Below are the code and all the weights of a small trained network. Each question names an input and a target symbol and asks about switching units off, where a switched-off unit gives its printed mean instead of its output.

import numpy as np


def w(rows, s, z=0):
    codes = np.array(rows[::2]) - 128.0
    scale = np.full(codes.shape[1], s)
    scale[-1] = z or s
    return codes * scale


def norm(h):
    return h / np.sqrt((h * h).mean(-1, keepdims=True) + 1e-5)


def f(y):
    return y / 2 * (1 + np.tanh(0.7978845608 * (y + 0.044715 * y**3)))


def softmax(a):
    e = np.exp(a - a.max(-1, keepdims=True))
    return e / e.sum(-1, keepdims=True)


def log_softmax(a):
    a = a - a.max(-1, keepdims=True)
    return a - np.log(np.exp(a).sum(-1, keepdims=True))


def net(x, mask):
    ids = ['Ξβγζθμστφ'.index(c) for c in x.split()]
    T = len(ids)
    res = E[ids] + P[:T]
    q, k, v = (norm(res) @ M[0].T for M in (Q, K, V))
    z = softmax(np.where(np.tri(T) > 0, q @ k.T / 3**0.5, -1e9)) @ v
    res = res + np.where(mask[0], z, O[0][:, -1]) @ O[0][:, :-1]
    y = f(norm(res) @ A[0][:, :-1].T + A[0][:, -1])
    res = res + np.where(mask[1:13], y, B[0][:, -1]) @ B[0][:, :-1]
    return log_softmax(norm(res)[-1] @ U[:, :-1].T + U[:, -1])


Q, K, V, O, A, B = {}, {}, {}, {}, {}, {}
E = w([
[178,80,146,121,87,13,72,181,103,216,188],'Ξ',
[132,102,90,46,194,115,59,214,101,101,92],'β',
[104,116,112,191,136,106,76,215,144,154,110],'γ',
[118,7,59,233,88,88,182,116,92,89,162],'ζ',
[130,50,211,207,116,121,209,217,26,148,123],'θ',
[100,67,95,130,205,136,120,129,162,46,94],'μ',
[104,138,173,237,189,135,82,122,188,86,127],'σ',
[195,78,206,180,231,96,84,85,115,193,45],'τ',
[144,108,193,171,216,68,207,136,130,21,167],'φ',
],0.013)
P = w([
[191,107,128,93,28,217,136,179,199,116,95],'0',
[92,123,124,144,128,63,74,156,168,120,95],'1',
[65,107,187,114,91,159,67,93,71,136,142],'2',
[237,157,116,163,90,222,109,124,99,104,123],'3',
[104,117,86,156,186,56,56,159,141,101,140],'4',
[94,144,136,151,131,143,112,116,1,166,186],'5',
],0.019)
Q[0] = w([
[50,115,146,79,128,44,222,132,212,176,65],'head 0',
[10,132,102,95,159,99,103,115,120,201,204],'head 0',
[152,62,130,186,163,65,60,181,163,71,106],'head 0',
],0.011)
K[0] = w([
[159,118,117,78,6,166,135,164,193,144,105],'head 0',
[95,109,60,109,90,124,67,174,93,156,173],'head 0',
[172,184,117,158,125,168,151,80,96,109,99],'head 0',
],0.013)
V[0] = w([
[125,181,155,131,125,194,36,161,166,206,57],'head 0',
[60,254,194,191,137,167,167,197,148,47,161],'head 0',
[239,121,200,139,52,11,74,146,121,251,242],'head 0',
],0.0082)
O[0] = w([
[131,228,70,205,165,150,68,194,108,132,207,143],'head 0',
[33,248,126,146,121,144,113,134,70,60,42,115],'head 0',
[200,183,196,200,47,44,164,222,193,174,169,252],'head 0',
],0.013,0.0043)
A[0] = w([
[220,92,87,141,76,171,124,217,133,129,110,88],'neuron 0',
[100,160,208,143,189,114,124,47,156,195,190,12],'neuron 1',
[154,100,104,130,166,110,168,141,75,184,113,25],'neuron 2',
[169,169,87,52,141,139,130,186,153,69,90,117],'neuron 3',
[186,147,147,175,119,134,143,124,160,100,96,243],'neuron 4',
[59,80,151,101,99,9,139,72,146,129,99,3],'neuron 5',
[24,74,154,96,190,83,140,111,154,134,73,40],'neuron 6',
[123,109,157,129,133,101,145,77,147,108,179,80],'neuron 7',
[135,72,134,150,169,83,97,198,148,139,145,162],'neuron 8',
[56,99,110,139,174,99,60,131,73,112,126,105],'neuron 9',
[12,122,134,126,139,57,119,87,80,106,78,136],'neuron 10',
[163,57,177,102,148,101,131,107,163,104,149,115],'neuron 11',
],0.014,0.0064)
B[0] = w([
[103,181,104,80,225,79,189,85,135,106,96,235],'neuron 0',
[77,170,248,157,218,67,202,124,136,44,204,133],'neuron 1',
[123,186,95,98,94,114,161,115,95,154,162,136],'neuron 2',
[108,106,222,205,106,124,139,124,115,170,167,148],'neuron 3',
[108,100,138,102,73,149,88,147,132,167,51,228],'neuron 4',
[182,184,180,162,168,179,202,185,96,108,65,176],'neuron 5',
[212,178,97,145,114,63,102,125,131,115,113,178],'neuron 6',
[133,141,94,143,154,112,166,140,105,138,136,138],'neuron 7',
[99,96,193,138,110,201,131,52,87,130,134,254],'neuron 8',
[177,156,89,29,88,134,157,163,144,110,120,201],'neuron 9',
[54,110,174,167,134,112,176,80,145,207,141,227],'neuron 10',
[111,184,31,145,115,119,91,79,132,210,164,176],'neuron 11',
],0.013,0.012)
U = w([
[164,100,119,121,90,90,128,192,194,137,160,246],'Ξ',
[183,85,122,88,111,218,154,154,114,58,154,224],'β',
[150,164,92,184,89,150,70,189,80,78,117,193],'γ',
[225,164,116,155,127,230,154,114,123,189,122,3],'ζ',
[97,47,179,113,55,169,119,139,93,143,95,79],'θ',
[89,82,61,78,140,61,107,98,148,144,133,221],'μ',
[31,186,79,140,166,136,125,170,149,158,151,81],'σ',
[83,79,132,163,245,117,117,136,125,117,190,175],'τ',
[152,181,149,87,134,75,184,177,122,77,60,53],'φ',
],0.011,0.0048)

Each question gives the input, a string of symbols that net reads in full, and the target symbol t.
The units are the heads (3 rows each of Q, K, V and O) and the neurons (one row each of A and B). Each row of codes is followed by its name. A weight is (code - 128) times the scale printed after its matrix; where a second scale follows, it is the last column's (O, A, B and U).
mask holds one flag per unit, heads first, then neurons. A switched-off unit (its flag False) gives its mean, the last column of its rows in O or B, instead of its output. The means were averaged over made-up inputs and are rounded, as every weight is.
A unit's drop is (log p(t) with every unit on - log p(t) with that unit switched off) / (log p(t) with every unit on - log p(t) with every unit switched off).
The circuit of an input: a set's keep is (log p(t) with only the set's units on - log p(t) with every unit switched off) / (log p(t) with every unit on - log p(t) with every unit switched off). Starting from the 12 units with the biggest drops (on a tie, the unit counted first), units are removed one at a time, each time the one whose removal leaves the highest keep (on an exact tie, the one counted first), for as long as the keep stays at least 0.8.
circuit, biggest first: the units of the circuit, biggest drop first
top k neurons: the k neurons with the biggest drops, biggest first
drop when u is switched off: that unit's drop, to one decimal
input θ ζ γ γ, target μ: top neuron : (neuron 0)
input φ φ ζ θ, target θ: circuit, biggest first : (head 0; neuron 0)
input Ξ ζ μ ζ, target β: circuit, biggest first : (head 0; neuron 9)
input Ξ γ ζ, target ζ: circuit, biggest first : (head 0; neuron 5; neuron 11)
input μ θ φ γ ζ, target γ: circuit, biggest first : (head 0; neuron 10)
input σ θ τ φ Ξ, target φ: circuit, biggest first : (head 0; neuron 5)
input θ φ ζ, target ζ: top 3 neurons : (neuron 5; neuron 11; neuron 0)
input φ Ξ φ τ γ, target τ: top 3 neurons : (neuron 8; neuron 0; neuron 11)
input φ Ξ β, target β: circuit, biggest first : (head 0; neuron 9; neuron 10)
input θ θ σ, target σ: circuit, biggest first : (head 0; neuron 8)
input θ Ξ φ, target φ: top 3 neurons : (neuron 5; neuron 6; neuron 8)
input μ θ φ σ τ, target σ: top 2 neurons : (neuron 10; neuron 9)
input θ τ θ μ μ γ, target γ: top 2 neurons : (neuron 10; neuron 0)
input β θ ζ τ Ξ, target τ: top neuron : (neuron 8)
input β Ξ Ξ β γ, target β: drop when neuron 9 is switched off : 0.3
input φ γ θ Ξ γ, target Ξ: drop when head 0 is switched off : 2.1
input β φ ζ τ, target θ: drop when neuron 9 is switched off : 0.0
